Below are the code and all the weights of a small trained network. Each question names an input and a class and asks about switching units off, where a switched-off unit gives its printed mean instead of its output.

import numpy as np


def w(rows, s, z=0):
    codes = np.array(rows[::2]) - 128.0
    scale = np.full(codes.shape[1], s)
    scale[-1] = z or s
    return codes * scale


def norm(h):
    return h / np.sqrt((h * h).mean(-1, keepdims=True) + 1e-5)


def f(y):
    return y / 2 * (1 + np.tanh(0.7978845608 * (y + 0.044715 * y**3)))


def log_softmax(a):
    a = a - a.max(-1, keepdims=True)
    return a - np.log(np.exp(a).sum(-1, keepdims=True))


def net(x, mask):
    res = np.array(x, float).reshape(1, 8) / 4 @ E
    u = 0
    for l in range(3):
        y = f(norm(res) @ A[l][:, :-1].T + A[l][:, -1])
        res = res + np.where(mask[u : u + 6], y, B[l][:, -1]) @ B[l][:, :-1]
        u += 6
    return log_softmax(norm(res)[-1] @ U[:, :-1].T + U[:, -1])


A, B = {}, {}
E = w([
[72,54,155,167,152,172,74,217,120],'x0',
[76,109,85,159,77,141,67,179,144],'x1',
[57,215,124,40,98,5,178,125,93],'x2',
[208,43,75,156,100,160,121,147,99],'x3',
[151,149,148,172,58,166,201,173,188],'x4',
[124,71,113,117,18,85,130,127,112],'x5',
[160,220,122,207,201,146,87,90,244],'x6',
[53,99,16,141,184,143,49,105,139],'x7',
],0.011)
A[0] = w([
[119,99,201,158,48,160,186,185,164,25],'L0N0',
[122,165,166,106,114,72,154,83,119,119],'L0N1',
[64,5,77,108,114,78,90,110,75,193],'L0N2',
[72,79,143,109,103,148,46,71,100,118],'L0N3',
[159,180,35,146,28,115,118,107,184,17],'L0N4',
[26,141,157,118,119,95,72,202,103,4],'L0N5',
],0.025,0.0046)
B[0] = w([
[45,63,84,154,77,208,192,92,79,219],'L0N0',
[182,177,163,115,156,72,163,122,114,215],'L0N1',
[95,65,30,82,97,160,133,236,116,253],'L0N2',
[70,61,129,165,163,96,149,104,97,183],'L0N3',
[48,103,126,206,71,71,55,45,78,199],'L0N4',
[150,149,98,53,98,18,6,151,190,207],'L0N5',
],0.019,0.018)
A[1] = w([
[158,109,208,164,29,137,115,145,169,19],'L1N0',
[103,62,237,63,170,170,50,141,95,114],'L1N1',
[150,133,175,231,204,169,29,130,191,42],'L1N2',
[134,167,139,83,210,190,194,93,104,25],'L1N3',
[118,144,208,108,83,122,171,140,146,51],'L1N4',
[250,16,194,169,155,198,133,125,103,255],'L1N5',
],0.024,0.0036)
B[1] = w([
[18,118,111,152,224,37,133,139,81,150],'L1N0',
[28,169,80,200,80,159,151,113,50,171],'L1N1',
[253,151,90,141,113,144,135,184,233,255],'L1N2',
[94,86,154,42,219,199,161,139,41,209],'L1N3',
[60,143,189,133,126,141,153,98,127,168],'L1N4',
[197,186,42,178,76,111,27,135,205,241],'L1N5',
],0.017,0.009)
A[2] = w([
[83,157,86,152,253,138,59,90,192,252],'L2N0',
[78,80,120,113,89,149,82,146,137,60],'L2N1',
[162,126,155,131,102,118,116,92,99,181],'L2N2',
[209,144,123,153,138,164,112,138,183,157],'L2N3',
[186,115,138,169,101,150,101,157,131,49],'L2N4',
[153,59,124,157,109,163,99,127,115,128],'L2N5',
],0.032,0.004)
B[2] = w([
[137,120,142,168,147,254,175,134,160,197],'L2N0',
[153,126,128,167,94,158,177,135,118,250],'L2N1',
[82,123,161,118,146,148,85,107,167,153],'L2N2',
[103,148,138,133,168,123,75,90,174,190],'L2N3',
[117,144,133,114,160,131,116,133,113,163],'L2N4',
[113,166,119,172,139,138,115,165,128,201],'L2N5',
],0.027,0.022)
U = w([
[87,178,172,128,104,61,113,30,93,117],'0',
[249,100,154,123,97,109,116,121,108,2],'1',
[155,122,72,18,121,35,90,210,138,125],'2',
[59,71,42,177,54,179,144,179,116,174],'3',
[126,150,197,75,166,160,225,103,85,86],'4',
[167,170,124,147,166,197,108,126,212,186],'5',
],0.015,0.0072)

Each question gives the input, the list of numbers given to net, and the class t.
The units are the neurons (one row each of A and B). Each row of codes is followed by its name. A weight is (code - 128) times the scale printed after its matrix; where a second scale follows, it is the last column's (A, B and U).
mask holds one flag per neuron, layer by layer. A switched-off neuron (its flag False) gives its mean, the last column of its row in B, instead of its output. The means were averaged over made-up inputs and are rounded, as every weight is.
A unit's drop is (log p(t) with every unit on - log p(t) with that unit switched off) / (log p(t) with every unit on - log p(t) with every unit switched off).
The circuit of an input: a set's keep is (log p(t) with only the set's units on - log p(t) with every unit switched off) / (log p(t) with every unit on - log p(t) with every unit switched off). Starting from the 12 units with the biggest drops (on a tie, the unit counted first), units are removed one at a time, each time the one whose removal leaves the highest keep (on an exact tie, the one counted first), for as long as the keep stays at least 0.8.
units of the circuit, in order: the units of the circuit, biggest drop first
top k neurons in layer l: the k neurons of layer l with the biggest drops, biggest first
drop when u is switched off: that unit's drop, to one decimal
input [6,3,5,0,-5,0,-2,-8], class 2: units of the circuit, in order	[L0N5]
input [-8,0,0,1,6,-4,4,-5], class 0: units of the circuit, in order	[L0N4; L0N2]
input [-3,0,8,-1,4,-4,-1,6], class 0: units of the circuit, in order	[L0N2; L0N1]
input [-5,3,6,4,6,-5,-2,-1], class 0: units of the circuit, in order	[L0N2; L0N4]
input [-4,-1,6,-3,2,4,-3,4], class 2: units of the circuit, in order	[L0N1; L0N0]
input [4,0,8,-7,2,-2,4,3], class 5: top 2 neurons in layer 0	[L0N2; L0N0]
input [-3,-3,2,4,-6,-6,-7,-4], class 2: top 2 neurons in layer 2	[L2N0; L2N1]
input [-1,-2,8,1,-4,1,7,-1], class 0: units of the circuit, in order	[L0N1; L0N2]
input [-8,-1,-4,1,-8,-5,-3,-5], class 4: top 2 neurons in layer 1	[L1N3; L1N2]
input [-3,-5,-2,-8,-7,-2,6,3], class 4: top 2 neurons in layer 1	[L1N3; L1N5]
input [-6,5,4,5,4,1,6,2], class 0: top 2 neurons in layer 0	[L0N4; L0N2]
input [-4,-4,-7,1,1,-8,-5,-8], class 5: top 2 neurons in layer 0	[L0N2; L0N4]
input [8,2,4,-2,-7,-6,2,-7], class 5: top 2 neurons in layer 0	[L0N2; L0N1]
input [-5,6,-4,-3,-4,-7,2,5], class 5: units of the circuit, in order	[L0N2]
input [-6,0,3,-8,4,-2,-3,4], class 0: drop when L0N2 is switched off	0.2
input [-6,-2,3,-6,-6,6,-3,4], class 2: top 2 neurons in layer 0	[L0N1; L0N0]
input [5,-5,1,-8,-6,-8,-1,4], class 5: drop when L0N2 is switched off	0.8
input [4,-6,4,2,-4,5,4,2], class 2: drop when L0N1 is switched off	0.2
input [1,-4,1,0,2,-3,-4,0], class 4: drop when L0N2 is switched off	0.2
input [-8,6,-7,1,2,-3,1,6], class 5: top neuron in layer 1	[L1N2]
